Here is a tiny trained network, its code and every weight. The questions are about switching its units off for an input and a class, where a switched-off unit gives its printed mean instead of its output.

import numpy as np


def w(rows, s, z=0):
    codes = np.array(rows[::2]) - 128.0
    scale = np.full(codes.shape[1], s)
    scale[-1] = z or s
    return codes * scale


def f(y):
    return y / 2 * (1 + np.tanh(0.7978845608 * (y + 0.044715 * y**3)))


def log_softmax(a):
    a = a - a.max(-1, keepdims=True)
    return a - np.log(np.exp(a).sum(-1, keepdims=True))


def net(x, mask):
    res = np.array(x, float).reshape(1, 4) / 4 @ E
    y = f(res @ A[0][:, :-1].T + A[0][:, -1])
    res = res + np.where(mask, y, B[0][:, -1]) @ B[0][:, :-1]
    return log_softmax(res[-1] @ U[:, :-1].T + U[:, -1])


A, B = {}, {}
E = w([
[128,142,214,40],'x0',
[37,223,72,65],'x1',
[142,9,52,78],'x2',
[77,42,190,148],'x3',
],0.012)
A[0] = w([
[82,116,229,130,66],'N1',
[136,174,141,123,114],'N2',
[170,87,129,136,77],'N3',
[133,131,22,151,111],'N4',
[120,150,152,1,67],'N5',
[152,180,167,133,80],'N6',
[124,118,250,180,153],'N7',
[116,69,102,98,64],'N8',
[178,187,168,126,75],'N9',
[78,172,125,120,68],'N10',
[131,140,38,167,167],'N11',
[112,111,126,137,109],'N12',
[144,147,84,201,58],'N13',
[209,107,150,167,104],'N14',
[121,124,71,100,56],'N15',
[105,186,131,62,87],'N16',
[123,129,120,143,91],'N17',
[46,177,121,128,98],'N18',
[88,17,78,103,104],'N19',
[135,143,196,115,137],'N20',
[102,138,69,110,62],'N21',
[93,38,88,104,108],'N22',
[13,203,122,126,116],'N23',
[102,161,80,101,61],'N24',
[90,120,173,81,53],'N25',
[105,21,86,93,111],'N26',
[141,131,108,164,83],'N27',
[138,146,60,148,88],'N28',
[126,136,129,116,97],'N29',
[100,86,106,101,140],'N30',
[246,141,136,71,49],'N31',
[82,151,168,42,138],'N32',
[88,166,123,111,97],'N33',
[99,123,172,126,85],'N34',
[108,129,142,156,2],'N35',
[93,60,87,92,145],'N36',
[122,117,174,173,77],'N37',
[90,122,164,39,111],'N38',
[231,132,129,62,135],'N39',
[137,125,174,109,126],'N40',
[8,129,125,226,98],'N41',
[122,116,245,189,137],'N42',
[84,154,130,183,74],'N43',
[92,125,157,45,108],'N44',
[131,114,194,163,130],'N45',
[62,146,172,51,131],'N46',
],0.017,0.0093)
B[0] = w([
[138,168,152,42,187],'N1',
[90,102,126,140,166],'N2',
[97,123,96,144,160],'N3',
[101,157,144,56,193],'N4',
[152,111,59,30,197],'N5',
[106,97,140,133,172],'N6',
[162,100,245,107,227],'N7',
[139,76,142,179,166],'N8',
[109,86,124,120,175],'N9',
[105,120,118,154,178],'N10',
[140,192,110,107,199],'N11',
[148,118,118,124,133],'N12',
[180,199,95,127,165],'N13',
[93,121,72,132,185],'N14',
[188,121,173,138,156],'N15',
[63,140,101,136,201],'N16',
[141,137,122,127,126],'N17',
[94,126,86,189,207],'N18',
[84,35,155,84,216],'N19',
[83,111,165,92,177],'N20',
[153,135,162,82,165],'N21',
[98,76,154,100,200],'N22',
[70,141,66,217,254],'N23',
[133,169,158,127,176],'N24',
[179,174,116,111,160],'N25',
[76,72,139,102,214],'N26',
[142,158,112,126,140],'N27',
[145,188,137,70,166],'N28',
[127,128,127,129,128],'N29',
[132,101,124,121,169],'N30',
[98,81,103,92,164],'N31',
[98,195,97,149,211],'N32',
[96,136,108,184,177],'N33',
[133,166,154,96,149],'N34',
[158,109,139,120,126],'N35',
[113,96,165,101,197],'N36',
[153,119,174,144,159],'N37',
[178,182,75,108,190],'N38',
[71,85,115,19,177],'N39',
[97,136,142,77,156],'N40',
[129,49,85,128,199],'N41',
[177,114,220,135,222],'N42',
[150,73,103,166,161],'N43',
[135,168,70,120,185],'N44',
[155,127,189,113,180],'N45',
[131,203,107,148,213],'N46',
],0.013,0.02)
U = w([
[110,202,172,89,120],'0',
[139,100,136,223,128],'1',
[75,48,172,90,171],'2',
[38,160,175,196,30],'3',
[59,172,2,118,199],'4',
[101,117,109,138,2],'5',
],0.011,0.0098)

Each question gives the input, the list of numbers given to net, and the class t.
The units are the neurons (one row each of A and B). Each row of codes is followed by its name. A weight is (code - 128) times the scale printed after its matrix; where a second scale follows, it is the last column's (A, B and U).
mask holds one flag per neuron, in row order. A switched-off neuron (its flag False) gives its mean, the last column of its row in B, instead of its output. The means were averaged over made-up inputs and are rounded, as every weight is.
A unit's drop is (log p(t) with every unit on - log p(t) with that unit switched off) / (log p(t) with every unit on - log p(t) with every unit switched off).
The circuit of an input: a set's keep is (log p(t) with only the set's units on - log p(t) with every unit switched off) / (log p(t) with every unit on - log p(t) with every unit switched off). Starting from the 12 units with the biggest drops (on a tie, the unit counted first), units are removed one at a time, each time the one whose removal leaves the highest keep (on an exact tie, the one counted first), for as long as the keep stays at least 0.8.
units of the circuit, in order: the units of the circuit, biggest drop first
unit that matters most: the unit with the biggest drop
top k neurons: the k neurons with the biggest drops, biggest first
drop of u: that unit's drop, to one decimal
input [8,6,-6,7], class 4: unit that matters most => N23
input [-8,-7,-8,4], class 1: top 4 neurons => N13, N19, N39, N26
input [-6,-8,-7,2], class 1: units of the circuit, in order => N39, N4
input [-7,-2,3,-7], class 0: units of the circuit, in order => N23, N28
input [4,-1,-6,-7], class 4: top 2 neurons => N19, N22
input [8,3,8,3], class 4: top 3 neurons => N38, N44, N32
input [6,1,7,-5], class 4: top 3 neurons => N7, N42, N38
input [-5,0,6,-6], class 2: top 3 neurons => N19, N46, N26
input [8,-5,-2,1], class 0: top 2 neurons => N19, N1
input [6,5,-6,8], class 0: top 3 neurons => N7, N42, N1
input [6,-1,4,-2], class 4: drop of N7 => 0.2
input [-8,1,-8,3], class 1: drop of N12 => 0.0
input [-8,0,1,-6], class 0: drop of N23 => 0.1
input [-2,-3,-2,-2], class 0: drop of N1 => -0.1
